Below are the code and all the weights of a small trained network. Each question names an input and a class and asks about switching units off, where a switched-off unit gives its printed mean instead of its output.

import numpy as np


def w(rows, s, z=0):
    codes = np.array(rows[::2]) - 128.0
    scale = np.full(codes.shape[1], s)
    scale[-1] = z or s
    return codes * scale


def f(y):
    return y / 2 * (1 + np.tanh(0.7978845608 * (y + 0.044715 * y**3)))


def log_softmax(a):
    a = a - a.max(-1, keepdims=True)
    return a - np.log(np.exp(a).sum(-1, keepdims=True))


def net(x, mask):
    res = np.array(x, float).reshape(1, 5) / 4 @ E
    y = f(res @ A[0][:, :-1].T + A[0][:, -1])
    res = res + np.where(mask, y, B[0][:, -1]) @ B[0][:, :-1]
    return log_softmax(res[-1] @ U[:, :-1].T + U[:, -1])


A, B = {}, {}
E = w([
[130,161,54,147,45,205,90,114,63,133],'x0',
[110,135,115,148,85,32,31,255,119,135],'x1',
[79,183,119,57,98,136,122,28,114,197],'x2',
[146,130,197,155,144,155,15,166,251,214],'x3',
[240,145,59,47,101,130,176,146,214,122],'x4',
],0.01)
A[0] = w([
[123,93,115,1,179,97,141,76,122,152,143],'neuron 1',
[123,173,32,101,135,127,157,172,98,91,194],'neuron 2',
[67,107,220,186,128,132,140,123,91,151,207],'neuron 3',
[71,132,168,205,148,112,82,73,80,127,147],'neuron 4',
[153,193,58,115,127,187,122,144,98,125,163],'neuron 5',
[95,48,214,171,160,93,91,125,130,103,242],'neuron 6',
[155,122,30,174,94,141,153,198,104,84,215],'neuron 7',
[161,167,93,116,76,200,121,81,229,168,203],'neuron 8',
[95,77,159,179,142,197,72,102,103,136,183],'neuron 9',
[117,154,115,40,148,156,180,93,165,206,251],'neuron 10',
[142,137,85,132,76,106,100,90,161,92,117],'neuron 11',
[221,145,90,136,90,179,95,81,158,168,173],'neuron 12',
[160,118,158,50,93,144,146,84,108,135,105],'neuron 13',
[136,111,81,156,72,97,175,195,47,65,198],'neuron 14',
[117,175,111,10,102,73,203,108,164,106,232],'neuron 15',
],0.0083,0.0026)
B[0] = w([
[93,166,169,100,159,132,199,116,129,177,191],'neuron 1',
[130,123,95,63,80,82,210,113,107,129,206],'neuron 2',
[88,93,133,184,178,98,103,144,70,119,210],'neuron 3',
[44,98,162,148,96,107,95,137,64,153,211],'neuron 4',
[154,112,103,148,121,139,154,86,156,121,181],'neuron 5',
[125,117,144,169,165,65,81,167,152,176,218],'neuron 6',
[186,76,117,89,49,72,131,154,68,114,224],'neuron 7',
[197,196,55,149,174,175,83,60,134,129,208],'neuron 8',
[85,123,124,125,163,128,9,102,75,124,188],'neuron 9',
[102,221,90,72,157,183,159,117,127,143,209],'neuron 10',
[131,149,134,98,123,125,130,102,102,102,149],'neuron 11',
[193,167,67,177,86,254,81,52,114,110,189],'neuron 12',
[130,115,151,116,118,167,171,96,166,132,168],'neuron 13',
[145,21,97,87,111,51,126,147,102,73,249],'neuron 14',
[84,160,202,49,111,180,231,121,139,143,224],'neuron 15',
],0.009,0.012)
U = w([
[214,146,219,156,208,66,121,213,229,166,125],'0',
[108,198,166,82,173,170,226,129,121,173,144],'1',
[178,86,96,84,2,80,154,150,108,77,117],'2',
[208,200,75,141,106,207,65,111,137,131,1],'3',
[52,125,183,156,170,105,81,150,78,139,183],'4',
],0.0097,0.0015)

Each question gives the input, the list of numbers given to net, and the class t.
The units are the neurons (one row each of A and B). Each row of codes is followed by its name. A weight is (code - 128) times the scale printed after its matrix; where a second scale follows, it is the last column's (A, B and U).
mask holds one flag per neuron, in row order. A switched-off neuron (its flag False) gives its mean, the last column of its row in B, instead of its output. The means were averaged over made-up inputs and are rounded, as every weight is.
A unit's drop is (log p(t) with every unit on - log p(t) with that unit switched off) / (log p(t) with every unit on - log p(t) with every unit switched off).
The circuit of an input: a set's keep is (log p(t) with only the set's units on - log p(t) with every unit switched off) / (log p(t) with every unit on - log p(t) with every unit switched off). Starting from the 12 units with the biggest drops (on a tie, the unit counted first), units are removed one at a time, each time the one whose removal leaves the highest keep (on an exact tie, the one counted first), for as long as the keep stays at least 0.8.
circuit, biggest first: the units of the circuit, biggest drop first
top k neurons: the k neurons with the biggest drops, biggest first
drop when u is switched off: that unit's drop, to one decimal
input [8,3,-2,3,6], class 3: top neuron => neuron 12
input [-5,-7,-5,-7,-3], class 4: circuit, biggest first => neuron 10; neuron 3; neuron 6
input [-5,6,5,6,-1], class 0: top 2 neurons => neuron 6; neuron 9
input [-5,7,0,-1,-2], class 0: circuit, biggest first => neuron 9; neuron 6
input [-3,-4,8,7,-1], class 3: top 3 neurons => neuron 8; neuron 12; neuron 15
input [-1,-3,6,5,4], class 3: top 2 neurons => neuron 8; neuron 12
input [-5,-7,-8,-5,7], class 1: top 2 neurons => neuron 15; neuron 1
input [2,-6,-8,3,-1], class 3: top 2 neurons => neuron 4; neuron 14
input [-4,8,-4,-7,-6], class 2: top 3 neurons => neuron 14; neuron 7; neuron 9
input [6,7,-3,-3,-6], class 2: top 2 neurons => neuron 14; neuron 7
input [-2,-7,5,6,6], class 3: top 2 neurons => neuron 8; neuron 12
input [1,0,3,-5,4], class 1: top 3 neurons => neuron 15; neuron 1; neuron 10
input [-2,8,8,4,0], class 0: drop when neuron 3 is switched off => 0.2
input [1,-6,2,-6,8], class 1: drop when neuron 2 is switched off => 0.0
input [-6,0,1,-6,-2], class 1: circuit, biggest first => neuron 15
input [1,-2,-3,6,-1], class 3: drop when neuron 12 is switched off => 0.2
